Below are the code and all the weights of a small trained network. Each question names an input and a class and asks about switching units off, where a switched-off unit gives its printed mean instead of its output.

import numpy as np


def w(rows, s, z=0):
    codes = np.array(rows[::2]) - 128.0
    scale = np.full(codes.shape[1], s)
    scale[-1] = z or s
    return codes * scale


def f(y):
    return y / 2 * (1 + np.tanh(0.7978845608 * (y + 0.044715 * y**3)))


def log_softmax(a):
    a = a - a.max(-1, keepdims=True)
    return a - np.log(np.exp(a).sum(-1, keepdims=True))


def net(x, mask):
    res = np.array(x, float).reshape(1, 5) / 4 @ E
    y = f(res @ A[0][:, :-1].T + A[0][:, -1])
    res = res + np.where(mask, y, B[0][:, -1]) @ B[0][:, :-1]
    return log_softmax(res[-1] @ U[:, :-1].T + U[:, -1])


A, B = {}, {}
E = w([
[172,208,28,51,96,173,17,185],'x0',
[154,75,143,101,144,151,125,131],'x1',
[150,168,217,102,216,48,76,205],'x2',
[60,102,208,2,62,147,93,93],'x3',
[97,16,40,106,96,20,85,124],'x4',
],0.0099)
A[0] = w([
[162,207,201,136,143,245,173,123,77],'N1',
[73,128,181,60,79,136,119,100,8],'N2',
[117,143,143,110,114,139,112,137,55],'N3',
[203,116,71,220,182,126,167,172,69],'N4',
[95,107,173,142,134,116,198,129,119],'N5',
[148,192,55,70,130,191,51,167,82],'N6',
[87,101,162,177,126,109,135,101,55],'N7',
[65,129,194,82,63,135,119,138,75],'N8',
[149,144,193,122,197,35,70,168,19],'N9',
[140,136,90,149,177,140,135,128,111],'N10',
[100,95,78,135,96,143,138,101,81],'N11',
[117,104,77,167,67,214,177,80,47],'N12',
[83,89,202,173,152,96,221,93,121],'N13',
[119,58,66,103,114,8,108,124,43],'N14',
],0.013,0.0017)
B[0] = w([
[7,91,103,142,92,133,86,161,246],'N1',
[149,139,104,142,218,74,127,90,203],'N2',
[142,100,97,124,122,129,147,108,145],'N3',
[131,113,122,115,197,66,108,50,230],'N4',
[175,125,111,122,116,156,100,142,194],'N5',
[218,136,147,142,66,140,92,128,231],'N6',
[146,155,127,127,104,115,94,141,180],'N7',
[135,100,122,143,177,82,133,67,200],'N8',
[120,167,143,106,144,168,255,163,220],'N9',
[135,82,133,121,147,110,128,99,159],'N10',
[109,150,140,121,143,140,175,154,180],'N11',
[135,169,164,100,162,142,219,175,220],'N12',
[201,139,125,127,59,147,84,131,251],'N13',
[34,104,123,153,86,161,70,149,229],'N14',
],0.019,0.018)
U = w([
[208,155,131,134,66,147,68,138,67],'0',
[7,114,112,151,104,139,79,156,249],'1',
[122,124,115,134,196,56,114,54,157],'2',
[111,181,153,104,144,159,213,179,37],'3',
],0.012,0.0015)

Each question gives the input, the list of numbers given to net, and the class t.
The units are the neurons (one row each of A and B). Each row of codes is followed by its name. A weight is (code - 128) times the scale printed after its matrix; where a second scale follows, it is the last column's (A, B and U).
mask holds one flag per neuron, in row order. A switched-off neuron (its flag False) gives its mean, the last column of its row in B, instead of its output. The means were averaged over made-up inputs and are rounded, as every weight is.
A unit's drop is (log p(t) with every unit on - log p(t) with that unit switched off) / (log p(t) with every unit on - log p(t) with every unit switched off).
The circuit of an input: a set's keep is (log p(t) with only the set's units on - log p(t) with every unit switched off) / (log p(t) with every unit on - log p(t) with every unit switched off). Starting from the 12 units with the biggest drops (on a tie, the unit counted first), units are removed one at a time, each time the one whose removal leaves the highest keep (on an exact tie, the one counted first), for as long as the keep stays at least 0.8.
circuit, biggest first: the units of the circuit, biggest drop first
most important unit: the unit with the biggest drop
k most important neurons: the k neurons with the biggest drops, biggest first
drop when u is switched off: that unit's drop, to one decimal
input [-4,8,-8,-2,-3], class 3: most important unit	N12
input [-6,-1,-7,1,-2], class 3: 3 most important neurons	(N12 N6 N11)
input [6,-7,8,-3,1], class 3: 2 most important neurons	(N9 N13)
input [-7,0,3,7,2], class 0: 4 most important neurons	(N13 N4 N5 N7)
input [4,7,-3,-6,6], class 1: 3 most important neurons	(N14 N2 N8)
input [6,3,5,-7,-4], class 2: 2 most important neurons	(N4 N13)
input [-5,4,-4,-6,-3], class 2: 4 most important neurons	(N4 N6 N10 N14)
input [-4,7,2,1,-4], class 0: 4 most important neurons	(N13 N14 N5 N11)
input [-7,8,7,-7,2], class 0: 4 most important neurons	(N13 N12 N2 N5)
input [-4,-4,-4,-1,1], class 0: 2 most important neurons	(N9 N13)
input [7,4,8,-7,-5], class 3: 2 most important neurons	(N9 N13)
input [4,0,-5,2,1], class 3: 2 most important neurons	(N13 N12)
input [-6,4,-5,-8,-8], class 1: 4 most important neurons	(N1 N2 N8 N6)
input [0,3,5,-2,3], class 3: circuit, biggest first	(N9)
input [-1,-8,8,-5,-8], class 1: 2 most important neurons	(N1 N12)
input [-4,-2,-4,-2,3], class 0: 2 most important neurons	(N9 N1)
input [6,3,7,-3,4], class 3: 2 most important neurons	(N9 N13)
input [1,-3,-5,6,5], class 2: drop when N8 is switched off	0.7
input [-3,5,5,3,-7], class 1: drop when N1 is switched off	3.6
input [2,-1,-8,-2,-3], class 3: most important unit	N12
input [6,-5,-7,5,2], class 3: drop when N4 is switched off	0.2
input [-6,-4,1,1,3], class 0: drop when N9 is switched off	0.0
